Below are the code and all the weights of a small trained network. Each question names an input and a class and asks about switching units off, where a switched-off unit gives its printed mean instead of its output.

import numpy as np


def w(rows, s, z=0):
    codes = np.array(rows[::2]) - 128.0
    scale = np.full(codes.shape[1], s)
    scale[-1] = z or s
    return codes * scale


def f(y):
    return y / 2 * (1 + np.tanh(0.7978845608 * (y + 0.044715 * y**3)))


def log_softmax(a):
    a = a - a.max(-1, keepdims=True)
    return a - np.log(np.exp(a).sum(-1, keepdims=True))


def net(x, mask):
    res = np.array(x, float).reshape(1, 3) / 4 @ E
    y = f(res @ A[0][:, :-1].T + A[0][:, -1])
    res = res + np.where(mask, y, B[0][:, -1]) @ B[0][:, :-1]
    return log_softmax(res[-1] @ U[:, :-1].T + U[:, -1])


A, B = {}, {}
E = w([
[28,226,203,186],'x0',
[42,204,45,16],'x1',
[66,65,245,2],'x2',
],0.0078)
A[0] = w([
[163,44,168,155,112],'neuron 0',
[71,87,168,122,126],'neuron 1',
[88,165,59,107,142],'neuron 2',
[193,2,197,93,173],'neuron 3',
[134,150,56,149,166],'neuron 4',
[119,142,74,79,107],'neuron 5',
[108,116,248,118,217],'neuron 6',
[181,25,127,139,124],'neuron 7',
[75,115,195,101,117],'neuron 8',
[169,171,80,47,104],'neuron 9',
[38,195,98,104,213],'neuron 10',
[36,204,240,115,133],'neuron 11',
[73,85,32,160,184],'neuron 12',
[165,155,12,178,162],'neuron 13',
[185,162,74,179,138],'neuron 14',
[134,134,36,101,124],'neuron 15',
[106,88,94,65,172],'neuron 16',
[200,90,34,146,253],'neuron 17',
[94,216,124,217,179],'neuron 18',
[174,151,160,189,92],'neuron 19',
[153,137,103,53,117],'neuron 20',
[89,149,67,100,131],'neuron 21',
],0.013,0.0051)
B[0] = w([
[182,156,216,147,179],'neuron 0',
[79,204,132,102,163],'neuron 1',
[183,113,117,51,202],'neuron 2',
[99,171,254,43,222],'neuron 3',
[133,65,57,133,201],'neuron 4',
[195,79,188,73,174],'neuron 5',
[77,215,182,161,212],'neuron 6',
[141,169,171,157,186],'neuron 7',
[70,182,82,131,180],'neuron 8',
[131,99,166,83,182],'neuron 9',
[183,179,59,125,238],'neuron 10',
[83,206,62,191,240],'neuron 11',
[172,32,78,171,190],'neuron 12',
[125,69,58,171,254],'neuron 13',
[109,73,53,203,214],'neuron 14',
[146,80,154,128,193],'neuron 15',
[93,66,165,23,181],'neuron 16',
[70,35,226,198,244],'neuron 17',
[217,153,74,163,246],'neuron 18',
[143,76,123,160,174],'neuron 19',
[146,84,179,86,167],'neuron 20',
[209,97,147,84,187],'neuron 21',
],0.0087,0.013)
U = w([
[213,39,123,46,218],'0',
[94,56,193,78,8],'1',
[208,141,5,138,116],'2',
[109,14,56,243,167],'3',
[32,168,108,126,156],'4',
[134,164,111,254,4],'5',
[231,144,225,188,239],'6',
],0.0098,0.0023)

Each question gives the input, the list of numbers given to net, and the class t.
The units are the neurons (one row each of A and B). Each row of codes is followed by its name. A weight is (code - 128) times the scale printed after its matrix; where a second scale follows, it is the last column's (A, B and U).
mask holds one flag per neuron, in row order. A switched-off neuron (its flag False) gives its mean, the last column of its row in B, instead of its output. The means were averaged over made-up inputs and are rounded, as every weight is.
A unit's drop is (log p(t) with every unit on - log p(t) with that unit switched off) / (log p(t) with every unit on - log p(t) with every unit switched off).
The circuit of an input: a set's keep is (log p(t) with only the set's units on - log p(t) with every unit switched off) / (log p(t) with every unit on - log p(t) with every unit switched off). Starting from the 12 units with the biggest drops (on a tie, the unit counted first), units are removed one at a time, each time the one whose removal leaves the highest keep (on an exact tie, the one counted first), for as long as the keep stays at least 0.8.
units of the circuit, in order: the units of the circuit, biggest drop first
top k neurons: the k neurons with the biggest drops, biggest first
drop when u is switched off: that unit's drop, to one decimal
input [4,6,-7], class 2: units of the circuit, in order => neuron 10
input [-7,1,0], class 1: units of the circuit, in order => neuron 17; neuron 18; neuron 3
input [3,-3,-2], class 5: top 2 neurons => neuron 13; neuron 12
input [-2,6,-6], class 3: top 4 neurons => neuron 13; neuron 14; neuron 17; neuron 3
input [6,4,2], class 2: top 3 neurons => neuron 10; neuron 17; neuron 3
input [-3,-4,8], class 1: top 4 neurons => neuron 3; neuron 18; neuron 16; neuron 10
input [-7,-8,-4], class 6: top 3 neurons => neuron 3; neuron 0; neuron 7
input [5,0,1], class 5: top 2 neurons => neuron 3; neuron 16
input [-3,6,-6], class 3: top 4 neurons => neuron 13; neuron 17; neuron 14; neuron 3
input [-7,-3,2], class 6: top 2 neurons => neuron 7; neuron 0
input [-2,2,7], class 4: top 2 neurons => neuron 8; neuron 17
input [-8,-8,-3], class 6: top 2 neurons => neuron 3; neuron 0
input [-1,-4,4], class 6: drop when neuron 7 is switched off => 0.1
input [-3,-3,7], class 1: units of the circuit, in order => neuron 3
input [-5,-4,3], class 6: drop when neuron 0 is switched off => 0.3
input [3,8,1], class 2: drop when neuron 20 is switched off => -0.1
